Here is a tiny trained network, its code and every weight. The questions are about switching its units off for an input and a class, where a switched-off unit gives its printed mean instead of its output.

import numpy as np


def w(rows, s, z=0):
    codes = np.array(rows[::2]) - 128.0
    scale = np.full(codes.shape[1], s)
    scale[-1] = z or s
    return codes * scale


def f(y):
    return y / 2 * (1 + np.tanh(0.7978845608 * (y + 0.044715 * y**3)))


def log_softmax(a):
    a = a - a.max(-1, keepdims=True)
    return a - np.log(np.exp(a).sum(-1, keepdims=True))


def net(x, mask):
    res = np.array(x, float).reshape(1, 4) / 4 @ E
    y = f(res @ A[0][:, :-1].T + A[0][:, -1])
    res = res + np.where(mask, y, B[0][:, -1]) @ B[0][:, :-1]
    return log_softmax(res[-1] @ U[:, :-1].T + U[:, -1])


A, B = {}, {}
E = w([
[75,67,84,168,184],'x0',
[83,225,141,119,184],'x1',
[104,107,2,100,172],'x2',
[114,172,104,241,114],'x3',
],0.0098)
A[0] = w([
[116,91,124,133,106,253],'n0',
[127,23,148,136,135,188],'n1',
[80,99,75,155,119,148],'n2',
[156,113,160,15,114,178],'n3',
[117,155,13,70,181,154],'n4',
[99,115,105,155,141,123],'n5',
[139,101,61,130,121,190],'n6',
[131,63,65,179,160,106],'n7',
[131,128,96,181,123,194],'n8',
[164,182,134,113,44,162],'n9',
[129,245,140,133,142,206],'n10',
[64,156,111,173,220,224],'n11',
[154,122,248,195,46,199],'n12',
[112,86,97,73,124,176],'n13',
],0.016,0.0048)
B[0] = w([
[174,116,92,135,162,169],'n0',
[125,71,62,183,101,194],'n1',
[141,152,125,131,199,184],'n2',
[142,151,27,105,45,211],'n3',
[59,57,185,70,165,233],'n4',
[103,124,137,147,159,158],'n5',
[176,167,129,80,209,187],'n6',
[154,128,106,144,216,200],'n7',
[129,163,160,170,184,178],'n8',
[146,201,151,82,120,184],'n9',
[30,213,112,138,100,209],'n10',
[22,105,100,217,88,224],'n11',
[223,102,253,190,90,247],'n12',
[144,84,79,99,101,181],'n13',
],0.026,0.016)
U = w([
[53,172,128,165,133,251],'0',
[173,189,110,143,214,57],'1',
[102,82,79,2,130,54],'2',
[131,73,59,149,223,85],'3',
[217,128,181,205,99,138],'4',
[174,211,161,89,64,63],'5',
[203,112,26,98,79,244],'6',
],0.0093,0.0023)

Each question gives the input, the list of numbers given to net, and the class t.
The units are the neurons (one row each of A and B). Each row of codes is followed by its name. A weight is (code - 128) times the scale printed after its matrix; where a second scale follows, it is the last column's (A, B and U).
mask holds one flag per neuron, in row order. A switched-off neuron (its flag False) gives its mean, the last column of its row in B, instead of its output. The means were averaged over made-up inputs and are rounded, as every weight is.
A unit's drop is (log p(t) with every unit on - log p(t) with that unit switched off) / (log p(t) with every unit on - log p(t) with every unit switched off).
The circuit of an input: a set's keep is (log p(t) with only the set's units on - log p(t) with every unit switched off) / (log p(t) with every unit on - log p(t) with every unit switched off). Starting from the 12 units with the biggest drops (on a tie, the unit counted first), units are removed one at a time, each time the one whose removal leaves the highest keep (on an exact tie, the one counted first), for as long as the keep stays at least 0.8.
units of the circuit, in order: the units of the circuit, biggest drop first
unit that matters most: the unit with the biggest drop
k most important neurons: the k neurons with the biggest drops, biggest first
drop when u is switched off: that unit's drop, to one decimal
input [-1,0,0,3], class 4: unit that matters most => n4
input [1,0,2,2], class 3: units of the circuit, in order => (n10 n12)
input [-5,4,-2,7], class 5: units of the circuit, in order => (n10 n12 n9 n4)
input [-8,-1,8,6], class 1: 3 most important neurons => (n11 n6 n3)
input [-2,-4,4,-5], class 6: 2 most important neurons => (n3 n1)
input [-4,3,0,-5], class 6: 2 most important neurons => (n3 n12)
input [6,4,-3,-6], class 6: 2 most important neurons => (n4 n10)
input [-7,-5,6,-1], class 2: 2 most important neurons => (n12 n4)
input [-8,-6,7,-4], class 6: 2 most important neurons => (n3 n10)
input [-7,0,-1,-6], class 5: 2 most important neurons => (n9 n1)
input [-3,0,-1,2], class 5: 4 most important neurons => (n1 n11 n9 n7)
input [-3,0,1,0], class 5: 3 most important neurons => (n11 n4 n1)
input [5,0,-2,1], class 3: 2 most important neurons => (n12 n10)
input [8,-3,-5,5], class 4: units of the circuit, in order => (n12)
input [-4,-1,4,5], class 1: 2 most important neurons => (n11 n1)
input [-6,3,-5,2], class 5: 2 most important neurons => (n10 n9)
input [-1,-7,8,-8], class 2: 2 most important neurons => (n4 n12)
input [-7,0,-7,-7], class 5: drop when n9 is switched off => 0.5
input [0,4,6,-1], class 2: drop when n4 is switched off => 1.1
input [-6,8,7,-4], class 2: units of the circuit, in order => (n4)
input [-7,-5,3,5], class 5: drop when n11 is switched off => 0.5
